Below are the code and all the weights of a small trained network. Each question names an input and a target symbol and asks about switching units off, where a switched-off unit gives its printed mean instead of its output.

import numpy as np


def w(rows, s, z=0):
    codes = np.array(rows[::2]) - 128.0
    scale = np.full(codes.shape[1], s)
    scale[-1] = z or s
    return codes * scale


def norm(h):
    return h / np.sqrt((h * h).mean(-1, keepdims=True) + 1e-5)


def softmax(a):
    e = np.exp(a - a.max(-1, keepdims=True))
    return e / e.sum(-1, keepdims=True)


def log_softmax(a):
    a = a - a.max(-1, keepdims=True)
    return a - np.log(np.exp(a).sum(-1, keepdims=True))


def net(x, mask):
    ids = ['βγεζηθλξπσφω'.index(c) for c in x.split()]
    T = len(ids)
    res = E[ids] + P[:T]
    u = 0
    for l in range(3):
        r = norm(res)
        for j in range(2):
            rows = slice(2 * j, 2 * j + 2)
            q, k, v = (r @ M[l][rows].T for M in (Q, K, V))
            z = softmax(np.where(np.tri(T) > 0, q @ k.T / 2**0.5, -1e9)) @ v
            o = O[l][rows]
            res = res + np.where(mask[u + j], z, o[:, -1]) @ o[:, :-1]
        u += 2
    return log_softmax(norm(res)[-1] @ U[:, :-1].T + U[:, -1])


Q, K, V, O = {}, {}, {}, {}
E = w([
[124,124,147,109,112,68,132,115,104,140,170],'β',
[129,154,113,108,102,110,177,78,153,143,238],'γ',
[109,148,117,159,124,109,151,156,119,125,136],'ε',
[149,138,150,152,138,56,151,157,129,113,195],'ζ',
[111,177,82,128,87,69,122,93,148,102,156],'η',
[96,171,165,141,104,158,140,141,174,116,109],'θ',
[72,132,7,178,128,112,153,145,195,185,113],'λ',
[121,133,105,146,60,139,73,156,57,96,95],'ξ',
[98,18,68,146,130,128,159,163,117,137,99],'π',
[140,64,111,118,64,223,120,177,169,129,255],'σ',
[134,127,78,109,151,119,107,157,206,64,118],'φ',
[233,143,86,190,141,183,175,190,136,79,119],'ω',
],0.0083)
P = w([
[30,254,111,214,178,126,187,163,2,151,249],'0',
[88,118,149,108,21,54,87,213,164,172,114],'1',
[146,97,142,123,151,134,80,106,127,166,137],'2',
[84,147,98,195,129,142,188,77,63,52,105],'3',
[119,77,83,142,47,106,128,109,161,113,74],'4',
[145,121,149,88,172,150,86,116,123,171,133],'5',
],0.0091)
Q[0] = w([
[153,77,78,132,209,118,116,112,201,100,146],'0.h0',
[102,77,103,95,82,56,159,167,118,127,153],'0.h0',
[165,152,120,130,74,133,178,232,131,43,75],'0.h1',
[111,79,113,175,2,88,186,120,235,119,95],'0.h1',
],0.0074)
K[0] = w([
[123,120,71,80,177,153,153,138,221,134,180],'0.h0',
[87,36,91,178,136,36,126,160,92,85,164],'0.h0',
[146,101,99,253,7,112,154,153,101,31,127],'0.h1',
[221,76,83,126,89,194,115,76,104,68,109],'0.h1',
],0.0067)
V[0] = w([
[236,91,72,150,210,51,102,127,188,49,208],'0.h0',
[161,112,112,82,44,26,89,74,11,118,111],'0.h0',
[240,240,131,209,182,161,170,225,136,122,148],'0.h1',
[155,117,66,135,157,177,4,168,9,154,99],'0.h1',
],0.0034)
O[0] = w([
[85,172,109,80,215,173,208,254,127,86,27,7],'0.h0',
[171,167,28,63,87,174,231,135,213,130,207,53],'0.h0',
[189,97,27,109,20,167,68,71,44,135,206,202],'0.h1',
[16,87,53,192,97,107,157,116,69,79,185,45],'0.h1',
],0.0048,0.0013)
Q[1] = w([
[158,119,80,127,41,149,170,190,118,202,163],'1.h0',
[146,145,118,105,33,98,156,178,176,93,45],'1.h0',
[124,86,88,110,57,52,75,134,254,162,68],'1.h1',
[102,181,120,93,221,150,82,106,136,173,129],'1.h1',
],0.0084)
K[1] = w([
[164,45,67,134,51,193,164,147,131,199,196],'1.h0',
[128,45,50,162,128,148,200,88,211,122,79],'1.h0',
[191,83,82,131,224,254,49,88,176,71,66],'1.h1',
[62,204,140,29,150,120,104,99,118,250,135],'1.h1',
],0.007)
V[1] = w([
[121,162,208,67,131,134,152,82,125,1,165],'1.h0',
[204,135,182,64,48,111,140,116,109,122,146],'1.h0',
[11,156,165,124,54,185,114,151,143,155,165],'1.h1',
[72,186,98,101,160,98,38,125,176,19,145],'1.h1',
],0.0052)
O[1] = w([
[71,95,67,180,87,148,157,196,109,162,83,96],'1.h0',
[147,94,97,171,174,124,66,129,146,129,52,130],'1.h0',
[167,119,127,191,128,101,254,104,106,105,91,253],'1.h1',
[127,130,153,212,117,120,107,175,196,32,182,156],'1.h1',
],0.0078,0.0047)
Q[2] = w([
[229,85,140,117,103,254,145,119,123,118,176],'2.h0',
[163,53,73,134,19,83,140,181,166,129,47],'2.h0',
[82,142,96,149,158,242,120,75,112,98,126],'2.h1',
[112,140,117,132,14,70,170,89,236,110,51],'2.h1',
],0.0083)
K[2] = w([
[254,112,143,114,89,192,149,160,112,152,132],'2.h0',
[97,54,147,152,117,201,118,109,145,21,90],'2.h0',
[103,199,82,183,58,94,132,81,146,141,119],'2.h1',
[105,61,125,103,121,202,140,100,161,43,105],'2.h1',
],0.0093)
V[2] = w([
[105,121,26,114,64,51,206,120,110,61,173],'2.h0',
[58,117,31,91,145,163,126,112,253,92,101],'2.h0',
[255,15,173,129,191,214,147,105,122,66,239],'2.h1',
[188,225,194,115,15,153,82,138,124,122,144],'2.h1',
],0.0044)
O[2] = w([
[92,140,145,142,204,186,71,128,3,174,133,255],'2.h0',
[189,120,114,161,144,16,109,124,125,214,177,32],'2.h0',
[200,144,145,156,41,54,110,168,134,220,84,125],'2.h1',
[186,135,31,118,249,159,134,108,145,191,150,157],'2.h1',
],0.006,0.0052)
U = w([
[53,99,240,19,52,88,138,125,110,106,140,165],'β',
[107,177,141,21,181,197,94,240,132,89,81,156],'γ',
[131,166,236,151,180,166,39,59,112,171,55,28],'ε',
[207,140,37,60,55,166,39,100,105,98,106,254],'ζ',
[203,214,179,34,174,95,188,57,177,159,174,137],'η',
[115,41,88,92,213,147,160,141,111,218,72,87],'θ',
[108,130,56,193,121,154,179,94,25,102,198,174],'λ',
[210,102,161,195,24,84,182,149,91,169,61,171],'ξ',
[145,129,161,189,88,67,62,169,204,58,217,178],'π',
[180,19,150,114,124,218,159,139,165,101,214,3],'σ',
[126,164,66,176,232,25,111,108,143,199,96,67],'φ',
[196,154,99,169,149,138,250,117,181,19,1,100],'ω',
],0.0067,0.0025)

Each question gives the input, a string of symbols that net reads in full, and the target symbol t.
The units are the heads (2 rows each of Q, K, V and O). Each row of codes is followed by its name. A weight is (code - 128) times the scale printed after its matrix; where a second scale follows, it is the last column's (O and U).
mask holds one flag per head, layer by layer. A switched-off head (its flag False) gives its mean, the last column of its rows in O, instead of its output. The means were averaged over made-up inputs and are rounded, as every weight is.
A unit's drop is (log p(t) with every unit on - log p(t) with that unit switched off) / (log p(t) with every unit on - log p(t) with every unit switched off).
The circuit of an input: a set's keep is (log p(t) with only the set's units on - log p(t) with every unit switched off) / (log p(t) with every unit on - log p(t) with every unit switched off). Starting from all 6 units, units are removed one at a time, each time the one whose removal leaves the highest keep (on an exact tie, the one counted first), for as long as the keep stays at least 0.8.
circuit, biggest first: the units of the circuit, biggest drop first
unit that matters most: the unit with the biggest drop
heads that matter: for each layer, one digit per head in row order, 1 if its drop is at least 0.15 and else 0, layers parted by /
drop of u: that unit's drop, to one decimal
input θ η η, target π: heads that matter -> 01 / 01 / 00
input γ ω θ ω η, target ζ: unit that matters most -> 1.h1
input γ θ ω ε ε, target ζ: heads that matter -> 00 / 01 / 00
input θ θ ξ θ η, target λ: heads that matter -> 01 / 00 / 10
input β π η ξ θ, target λ: heads that matter -> 01 / 00 / 10
input γ ξ ζ φ π, target π: heads that matter -> 00 / 01 / 00
input ζ η ζ π θ, target β: circuit, biggest first -> 2.h1, 1.h1
input θ θ θ π β ω, target ω: heads that matter -> 00 / 00 / 10
input ε ξ γ, target η: heads that matter -> 01 / 00 / 10
input ξ θ ω ξ β, target ζ: heads that matter -> 00 / 01 / 00
input ω θ λ σ ξ, target ξ: heads that matter -> 11 / 00 / 01
input φ ζ ξ, target ζ: heads that matter -> 00 / 00 / 00
input ζ η ε ζ π, target β: circuit, biggest first -> 2.h1, 0.h1, 1.h1
input ζ θ θ φ ξ, target π: circuit, biggest first -> 1.h1
input θ ε γ γ λ, target η: heads that matter -> 00 / 10 / 00
input γ γ ω ζ θ, target ζ: heads that matter -> 01 / 01 / 00
input φ η ζ θ γ, target ω: circuit, biggest first -> 0.h1, 0.h0
input φ β π η ζ, target β: circuit, biggest first -> 2.h1, 1.h1
input φ λ θ γ ξ, target λ: circuit, biggest first -> 0.h1, 2.h0, 0.h0, 2.h1
input θ θ φ, target γ: circuit, biggest first -> 0.h0
input φ ξ φ π φ ε, target λ: drop of 1.h1 -> 0.1
input ζ ξ θ φ β, target π: drop of 1.h1 -> 1.1
input π θ φ σ ζ, target π: drop of 1.h1 -> 1.4
